Each row has a hidden stage along a path, written after it and counted from one end. A new block has a new path.
208 65 -95 94 -50 -79 -291 -144 -94 -15 228 249 -32 -86 12 376 85 29 37
 -66 282 -66 32 155 62 -233 -186 -167 -289 342 -69 -181 -29 36 -261 -37
 -305 -165 -412 -106 -260 -30 -148 -331 -285 -141 -129 -197 147 -> 28
176 74 69 -119 -48 -26 -202 182 44 199 76 149 -68 -184 -353 301 -94 -57
 -116 -6 131 -268 339 248 -75 96 -334 -57 188 21 -98 -65 -280 75 95 44
 -228 -177 -115 132 -158 -95 -129 -243 54 -426 120 51 -63 -> 13
-165 160 151 170 123 -21 -115 -92 99 130 308 13 -154 275 336 125 91 11
 70 -244 36 133 -17 6 -111 -60 146 -222 -193 78 -14 -242 -47 232 57 24
 201 226 234 31 4 170 -58 296 85 64 -45 -15 132 -> 15
-337 -52 282 73 -81 -29 75 -226 25 -87 -216 -31 -73 -16 -231 -286 32 226
 16 285 40 7 225 -2 -19 187 52 -34 -53 100 -185 34 38 -112 171 3 -143
 -194 -173 -16 39 214 -102 -301 254 -255 -27 -210 37 -> 40
-228 77 187 -18 83 63 191 -85 -41 -107 -237 -1 16 -103 -37 -552 5 166
 -10 223 71 -37 49 -36 -7 171 91 136 89 -131 -92 42 98 -310 250 -115
 -106 26 -5 -78 114 89 63 116 303 -33 -84 -28 -105 -> 20
-193 -168 -31 77 87 -13 210 73 8 -182 118 -111 163 287 258 -137 -155 23
 196 -79 -162 119 -94 -134 8 32 145 54 -122 -15 -72 84 24 -123 -240 9
 144 -20 126 -7 3 -19 135 371 -170 106 -54 -247 -11 -> 31
-221 234 191 90 137 77 9 -277 181 -82 -30 60 -44 73 160 -404 250 164 148
 -10 58 145 -28 -64 131 -24 207 69 -219 59 30 -42 224 -150 141 -170 -19
 219 77 -89 248 362 -104 124 225 209 -355 -94 76 -> 25
-383 103 -28 266 84 -4 31 -240 -34 -102 188 -58 -81 178 399 -47 54 121
 202 -2 177 164 -214 -211 -5 -114 117 -86 -216 94 -116 -185 8 36 -73 -75
 84 79 -112 -173 -117 51 49 317 46 117 -238 -250 158 -> 39
-72 -55 168 250 120 127 20 145 57 -161 -80 30 -143 260 198 -260 84 109
 113 -30 74 279 -210 -193 -86 -192 122 -32 -117 -163 -147 158 233 -194
 36 -59 133 121 138 -29 149 84 197 477 87 182 -8 59 83 -> 19
304 -432 -156 -72 102 104 22 462 -16 -108 -362 -4 159 -137 -93 49 -293
 -94 -92 188 73 -8 -48 115 -150 13 -111 174 169 -74 -212 237 -137 -317
 -219 182 -44 -297 -77 114 89 -453 179 119 -69 -54 466 81 -127 -> 23
-354 167 176 -8 10 69 288 -237 -114 -111 17 6 94 148 321 -556 -11 103 91
 36 -107 38 -138 -131 64 260 265 62 25 -75 84 -109 230 -159 128 -251 77
 209 174 -65 129 274 -14 357 199 207 -316 -183 -100 -> 38
280 339 98 235 -1 -169 -306 189 -169 45 282 326 -250 95 -42 240 277 -98
 51 -391 211 -68 164 227 -100 -167 -338 -412 -280 172 167 -215 17 129 21
 -59 -412 -110 -146 104 -341 -91 -75 -189 -176 -501 -39 9 190 -> 1
195 -81 -161 -387 200 -108 184 45 -255 107 163 9 199 95 102 -152 -524
 -25 -159 -19 -224 -234 46 440 -16 119 198 34 -25 -135 34 -31 -100 -98
 -329 54 67 54 189 -107 -28 -35 254 230 -305 69 220 62 -305 -> 18
209 -18 130 -63 -77 179 -146 -51 110 87 172 139 -34 189 114 112 -194 -52
 52 -64 -92 29 8 207 -42 -58 -60 -161 -54 93 -15 29 -46 54 -148 9 72 -40
 167 51 -53 151 6 131 -282 -106 2 -107 -34 -> 37
96 107 44 26 174 113 19 188 22 1 38 65 -16 0 39 -147 -9 -66 102 -81 170
 -63 71 -77 -78 -119 -196 55 125 -229 -94 85 -127 -145 244 -151 -98 53
 49 32 -134 -152 182 447 28 -282 -42 123 -8 -> 7
-90 -24 19 100 -48 -139 -186 63 -250 64 196 76 -277 113 79 374 -232 18
 -32 118 327 -47 -94 -20 -216 -258 -190 -174 61 -49 -437 -87 -182 190
 -20 124 -7 -86 -251 -150 -355 -195 163 231 10 -57 202 8 39 -> 10
-129 -233 119 -85 8 75 23 -26 56 61 -155 -78 67 -172 -347 50 -24 141 -85
 190 56 -17 294 61 -39 260 29 45 42 48 -219 10 -105 -72 70 39 -73 -209
 -152 68 71 29 -165 -211 77 -152 116 -97 -44 -> 34
-361 -71 153 53 -22 -198 21 -280 26 -46 187 -65 37 23 -165 100 26 237
 103 74 29 -79 311 -47 70 -14 50 -55 -224 156 -281 -36 -82 -47 1 24 -157
 -152 -293 -51 -164 236 -126 -297 19 -239 -132 -295 123 -> 23
16 -129 234 -106 -23 252 -107 -138 160 63 -214 40 -59 -155 -273 -92 -64
 123 -40 245 176 30 213 76 -85 84 -110 44 98 4 -198 120 -66 -97 190 -105
 -98 -160 -54 21 78 99 -78 -113 47 -267 23 -57 -33 -> 31
90 -46 68 -110 -19 261 -56 -101 167 69 -13 32 41 -57 94 5 -246 -20 68
 211 15 -62 7 116 -22 -85 -90 23 131 -5 -227 91 -224 -146 38 93 42 -92 0
 -14 -98 21 88 249 -77 -123 44 -68 -86 -> 40
60 364 -40 11 213 -145 -116 24 -216 68 241 208 -137 136 323 -10 121 -90
 56 -302 207 -15 -148 78 -4 -178 24 -86 -161 -80 108 -224 131 63 53 -216
 -126 281 22 -39 -22 24 17 371 91 154 -173 148 58 -> 1
-100 -25 9 4 315 -202 157 -124 72 -108 -94 -77 218 -198 -249 -249 195
 128 117 110 104 -193 474 2 138 -101 51 169 -225 71 -274 78 -199 -303
 255 103 -314 -96 -342 -70 -119 -14 16 -175 115 -359 -9 -5 91 -> 8
3 178 108 92 17 227 -77 -153 99 -102 -258 170 -65 -103 219 -333 137 24
 81 219 222 100 -219 -35 46 -65 10 100 27 94 -67 -22 134 -207 159 -68
 -66 76 -72 -97 163 74 -53 180 267 214 -174 -31 3 -> 38
-142 135 200 -267 109 -102 78 -128 56 194 -16 -11 113 -197 -211 -117 -9
 3 -69 100 -33 -298 450 190 24 250 45 105 150 -13 -166 -109 -248 -35 409
 83 -133 44 -3 92 13 136 -186 -83 343 -205 49 72 -128 -> 7
-77 -155 -9 56 260 -227 135 256 -4 -89 37 -115 66 198 -110 -38 -34 11
 126 -110 -65 -18 246 -13 -31 -98 46 34 -174 -113 -211 167 -122 -108 -12
 148 -53 -80 -25 65 -58 -110 176 189 -26 -200 189 40 59 -> 5
23 -311 242 -178 -45 -153 9 175 -92 65 -8 -25 38 78 -226 208 -310 -67
 -17 74 -47 -186 376 113 -223 -7 -167 -68 148 -115 -391 208 -261 -60 183
 152 -136 -292 -58 242 -217 -113 77 -5 -8 -542 423 16 -37 -> 1
230 44 -198 151 33 161 -247 38 -140 23 325 192 -62 -6 314 402 -2 -42 64
 -182 358 81 -275 -42 -56 -282 -186 -159 -119 71 -44 -195 -23 38 -258
 -194 -64 4 -207 -111 -272 -200 45 318 -361 48 -146 -81 106 -> 28
366 91 -108 46 214 -210 -218 278 -81 172 345 225 62 76 -21 486 315 -156
 -52 -591 79 -56 222 170 37 -47 2 -181 -296 132 213 -275 38 189 -107
 -133 -173 141 -31 252 25 1 -281 -98 -122 -76 -4 188 175 -> 6
-143 175 86 -4 100 179 -92 -247 105 103 160 27 -91 19 243 -63 -34 74 72
 -24 182 65 -64 -3 -50 -33 19 -30 -29 -19 -17 -148 -55 35 90 -204 60 151
 108 -81 6 135 -9 288 47 -7 -221 -85 25 -> 24
36 156 -24 78 258 -30 28 214 -21 -24 22 17 -75 138 191 -192 -31 -105 116
 -128 88 7 -14 61 -117 -106 -74 -22 -47 -126 -7 5 -119 -55 88 43 -36 58
 141 0 -80 -216 229 445 36 -144 85 101 -1 -> 4
12 99 -175 -178 308 299 70 -60 112 75 -226 -81 79 -351 -44 -350 -103 74
 -32 262 188 -39 10 199 30 146 19 236 90 -92 -42 -45 -211 -239 40 11 -36
 1 -14 -212 93 -191 127 279 29 87 -30 40 -209 -> 31
-353 -61 397 -149 -325 192 62 -187 100 56 -22 -12 2 -37 -82 -43 -265 60
 52 320 -33 -125 142 -138 -84 264 -152 62 440 -73 -336 79 -150 -47 331
 -68 27 -144 21 115 -90 199 -137 103 260 -226 -90 -265 -138 -> 36
-219 381 152 243 -1 -138 -93 -156 -144 -28 120 196 -172 -49 80 -119 329
 98 18 -110 327 -49 48 -92 -18 58 -92 -139 -101 136 88 -334 113 71 241
 -263 -268 99 -184 -52 -108 94 -200 -153 316 -178 -312 -97 154 -> 14
-60 -31 -71 83 155 80 -70 -152 -94 39 92 25 41 -123 171 123 137 94 -25
 -56 300 95 -51 -52 -42 1 106 -48 -165 104 -56 -256 11 -14 -23 -176 -46
 53 -179 -68 -17 -48 -114 96 -25 78 -94 -62 100 -> 27
44 -43 144 23 8 71 -203 -140 263 138 145 46 27 -49 -218 310 197 79 38
 -91 -1 28 351 164 66 46 8 -142 -243 292 -85 -103 -116 81 -15 94 -82
 -111 -97 110 10 230 -316 -321 -120 -172 -56 -145 121 -> 33
-274 31 19 125 172 -129 246 7 -82 -275 -185 -55 45 43 155 -498 -35 114
 139 251 80 -25 -89 -158 33 -118 106 192 -32 -92 -295 125 19 -342 102
 123 -58 15 -143 -204 -35 -93 258 314 259 123 -2 -51 -36 -> 14
108 104 227 53 -219 236 -344 -83 67 197 18 221 -225 -109 -44 291 28 -34
 -93 48 254 18 49 157 -175 123 -260 -245 129 205 -17 -222 -94 207 126
 -71 -91 -133 -39 117 -75 37 -271 -182 66 -258 7 -92 40 -> 37
157 313 64 253 -3 -119 -230 224 -200 94 323 282 -215 66 -24 287 337 -40
 -35 -370 209 -32 63 74 -49 -47 -175 -335 -165 91 95 -317 83 176 46 -79
 -220 64 -130 57 -226 -24 -156 -10 -33 -118 -97 80 130 -> 8
-17 -79 243 97 -85 213 -75 32 313 -30 -199 22 -13 -130 -314 -42 113 89
 96 191 18 7 276 9 15 55 -169 -8 48 93 -212 165 -125 -207 190 121 -144
 -263 -129 131 -2 93 -117 -175 100 -351 9 -123 47 -> 39
-189 166 144 336 -69 102 43 -164 -40 -238 197 137 -38 262 458 -208 202
 76 281 -98 86 190 -296 -326 74 -201 53 -110 -183 66 -52 -53 260 -144 18
 -206 6 133 -58 -98 -121 195 30 413 -28 148 -408 -248 160 -> 38
-35 -61 159 -100 17 57 82 121 200 1 -148 -25 135 -133 -214 -141 -61 37 6
 154 -147 -142 263 131 33 173 -17 113 126 -5 -180 117 -158 -269 126 216
 -72 -141 22 121 67 43 -49 -47 163 -135 121 -39 -127 -> 20
31 145 -147 250 178 -78 -252 166 84 75 317 106 -89 59 177 461 255 -59 99
 -364 296 67 -39 -123 -2 -214 -104 -81 -175 84 6 -236 -77 172 -79 -122
 -39 137 -109 78 -44 -87 -141 160 62 21 -152 41 245 -> 14
149 81 -127 -39 315 -157 28 33 -189 49 242 59 55 119 127 -34 -47 -47 24
 -271 111 -93 134 146 -45 -117 21 -76 -229 -53 75 -116 -83 29 -54 -154
 -119 102 13 -47 -156 -108 149 210 -210 -241 7 89 44 -> 6
69 -66 35 -158 182 -5 192 475 -93 73 -337 -56 105 -195 -256 -259 -107
 -127 -170 69 -41 -180 264 212 -183 428 -65 119 313 -202 -16 11 -207
 -178 249 161 -110 -136 142 214 93 -371 54 140 280 -241 415 216 -242 -> 5
-339 67 107 80 -17 -274 0 -339 -62 -90 101 61 78 34 139 10 176 124 68
 -20 84 -23 94 -53 99 83 187 -9 -259 321 -48 -242 114 25 -18 -83 -153 22
 -223 -7 61 245 -319 -340 237 74 -221 -285 150 -> 25
64 -55 288 -115 13 214 124 -31 84 -15 -95 59 108 101 90 -386 -73 39 -4
 32 -215 55 45 116 -23 162 188 0 23 -61 -8 103 143 -246 111 -23 92 75
 303 85 188 240 14 244 -15 64 21 -11 -148 -> 25
-29 -164 -186 -4 236 -286 156 329 -169 -112 24 -69 145 66 -69 50 -123
 -55 66 -76 46 -134 142 -37 -20 -60 -36 133 -42 -123 -198 94 -152 -129
 -102 75 -135 -110 -173 37 -117 -303 167 169 0 -142 186 37 4 -> 6
175 142 137 265 40 -236 -226 107 47 -41 86 226 -120 70 -215 142 358 10
 34 -234 110 -35 327 168 9 -103 -145 -247 -357 320 47 -111 20 75 7 96
 -325 -128 -185 104 -103 53 -198 -479 -7 -385 15 -30 228 -> 11
-28 -19 123 -8 -69 168 7 239 -151 58 50 68 -141 167 289 -12 -301 -53 -68
 37 42 56 -307 -37 -229 46 -20 -63 303 -264 -158 -17 24 -18 22 -23 226
 100 241 24 -10 -95 186 636 97 214 156 80 -167 -> 18
-207 156 33 266 3 -10 -177 -310 109 -28 167 81 -64 -28 182 183 265 90
 175 -42 283 58 23 -133 59 -140 -53 -119 -243 298 -71 -237 -55 64 45
 -117 -152 -24 -300 -31 -129 123 -226 -144 110 -161 -300 -250 279 -> 40
-79 -94 20 4 143 -185 55 -142 -30 -102 -59 10 150 -212 -209 -51 81 137
 42 180 211 -200 334 -42 82 -140 -32 129 -118 87 -349 47 -152 -247 170
 30 -309 -140 -444 -83 -168 -23 -19 -238 115 -302 3 -47 90 -> 13
-75 -71 102 -73 50 185 241 102 -152 -127 -380 -5 89 -211 3 -551 -158 80
 -94 331 92 -56 -73 0 -116 244 18 167 277 -196 -131 78 35 -418 198 -44
 -84 -89 -4 -57 57 -186 176 264 217 -22 128 18 -231 -> 22
334 282 -47 45 278 35 -147 66 115 122 404 168 -41 194 134 43 112 -54 106
 -414 -19 -15 107 230 78 -259 -12 -173 -321 1 163 -85 -44 45 -103 -59
 -22 223 184 -40 -103 126 101 294 -334 -100 -160 128 64 -> 11
186 143 -117 -101 217 -61 110 108 -198 -42 103 130 89 61 200 -252 -144
 -67 16 -74 37 -147 -72 121 35 -119 23 77 -19 -149 -9 -8 2 -174 -47 -68
 -73 152 32 -132 -94 -101 237 408 -98 71 -23 123 -131 -> 10
-350 -10 -65 -219 519 -109 370 29 -70 43 -319 -279 232 -322 -150 -500 82
 110 -52 161 77 -137 308 30 16 301 310 339 44 -277 -171 -45 -167 -344
 406 32 -112 97 -65 -11 211 -148 62 277 481 29 143 217 -141 -> 1
-296 26 -47 -37 177 -90 49 -313 -148 67 247 -72 24 -34 96 28 -48 218 -5
 13 180 -36 61 -10 23 -13 188 -24 -192 -12 -159 -215 -48 -3 -37 -155 -24
 94 -189 -195 -106 129 0 96 -12 43 -159 -114 37 -> 22
-185 111 184 136 -23 146 79 20 90 -157 -212 48 -98 108 66 -444 51 78 113
 124 5 140 -115 -77 1 131 18 51 36 -27 7 76 169 -163 80 -67 2 0 110 -22
 171 107 24 189 212 75 -151 -131 -37 -> 37
179 67 -127 -146 233 95 -141 -22 -4 214 179 81 5 -78 114 166 -94 -4 -100
 -143 175 -41 -5 202 -31 -41 48 -8 -52 -60 47 -179 -91 43 -93 -164 26
 163 58 -28 60 2 -7 209 -76 62 -19 138 -34 -> 19
-49 150 -38 -50 109 -294 16 189 23 76 331 33 84 86 -175 223 41 -44 87
 -248 -142 -238 328 125 141 32 -49 -7 -104 20 -64 -79 -172 52 -57 133
 -140 8 -69 92 -131 64 -103 -35 4 -106 -65 -30 -6 -> 8
